Look-ups in named tables: a row name and a column name give one cell, copied from the table.

Table mukativ
      zopuzin    vol  sikagun   dula   vobe   sebu    til
dak     0.742  0.932    0.565  0.771  0.667  0.486  0.251
dol     0.742  0.916    0.491  0.796  0.740  0.623  0.249
lud     0.742  0.831    0.402  0.796  0.818  0.867  0.306
kura    0.738  0.784    0.379  0.796  0.839  0.931  0.348
noda    0.742  0.876    0.432  0.796  0.791  0.799  0.267

kura, sikagun => 0.379
noda, dula => 0.796
kura, sebu => 0.931
dak, sebu => 0.486
lud, sebu => 0.867
dol, dula => 0.796
lud, vol => 0.831
lud, sikagun => 0.402
dak, til => 0.251

lugi =
         diza   rog  vedaket
safop    6960  7341      970
dat      4597  5074     3701
semeba   2592  6313     7590
gubanen  5318  3364     2569
gedegan  6221  6915     3464

rog of safop = 7341
vedaket of safop = 970
vedaket of semeba = 7590
rog of gedegan = 6915
rog of dat = 5074
vedaket of dat = 3701
diza of safop = 6960
diza of gubanen = 5318
rog of gubanen = 3364
diza of semeba = 2592
diza of dat = 4597
rog of semeba = 6313
vedaket of gedegan = 3464
diza of gedegan = 6221
vedaket of gubanen = 2569
Row with the largest rog: safop

Table zevake
cols = dobuno, vap, lapes, dirid, tovezem, lokita, rit
vinepe: [6096, 6837, 4076, 4526, 4504, 5267, 5809]
sav: [3099, 8049, 5886, 4495, 5336, 4576, 4701]
ladib: [5227, 2056, 8612, 6441, 3394, 4757, 5622]
pibo: [3748, 3315, 5787, 5825, 2666, 5688, 5077]
tal: [3960, 4919, 4840, 5777, 4453, 5631, 2937]

What is the vap of tal in zevake? 4919
What is the tovezem of vinepe in zevake? 4504
What is the tovezem of sav in zevake? 5336
What is the dirid of vinepe in zevake? 4526
What is the lapes of tal in zevake? 4840
What is the lokita of ladib in zevake? 4757
What is the dirid of tal in zevake? 5777
What is the lokita of sav in zevake? 4576
What is the dobuno of vinepe in zevake? 6096
What is the lapes of vinepe in zevake? 4076
What is the dobuno of sav in zevake? 3099
What is the rit of tal in zevake? 2937
What is the dobuno of tal in zevake? 3960
What is the lokita of vinepe in zevake? 5267
What is the dobuno of ladib in zevake? 5227
What is the dobuno of pibo in zevake? 3748
What is the dirid of sav in zevake? 4495
What is the rit of ladib in zevake? 5622
What is the vap of pibo in zevake? 3315
What is the tovezem of tal in zevake? 4453

motinuz:
          kevit   vumad     dor    zule     bar   namug     rof     kuz     tam
moteg     39.13   57.77  -67.14  -63.57  -34.98  -97.00  -44.69   -0.64  -47.26
vatani   -46.76  -14.98  -52.03   33.26  -52.78   -8.38   16.75  -47.30  -68.19
gifi     -66.49    0.89   23.96  -42.02   25.78   28.34  -64.75  -59.57   28.89
keke     -49.28  -10.87  -54.94  -42.08  -39.67    0.14   -5.86   -7.13  -50.04
mitemor  -91.62  -35.08  -63.75  -25.87  -49.47  -83.92   18.01  -38.13  -21.04
bib      -20.24   45.69  -25.37  -12.54    2.31  -32.27   32.89  -41.19  -35.07
rimer    -59.70  -37.26  -73.27  -39.97  -34.99   12.11    9.70   -0.14  -32.31
dorik     -6.65  -19.44  -20.97   -7.56  -27.76  -30.72    9.54  -13.03   -8.07
vomi      41.90  -90.12  -13.50  -17.39  -40.19    7.15    3.62  -82.48  -33.76
norepe    20.87  -34.03   15.39  -28.99  -18.81   28.96   53.41   62.71  -40.60
bafepad   -7.57  -22.63  -32.50   12.48  -53.37  -32.62    3.85  -15.41   -3.67
seru     -18.97  -62.21   -4.77   48.29   22.46  -77.98  -66.04   50.55   -0.74

kevit of vomi: 41.90
dor of bib: -25.37
rof of bafepad: 3.85
vumad of norepe: -34.03
tam of mitemor: -21.04
kuz of mitemor: -38.13
rof of gifi: -64.75
zule of bib: -12.54
rof of keke: -5.86
namug of gifi: 28.34
tam of bafepad: -3.67
kevit of keke: -49.28
zule of vomi: -17.39
Row with the largest tam: gifi

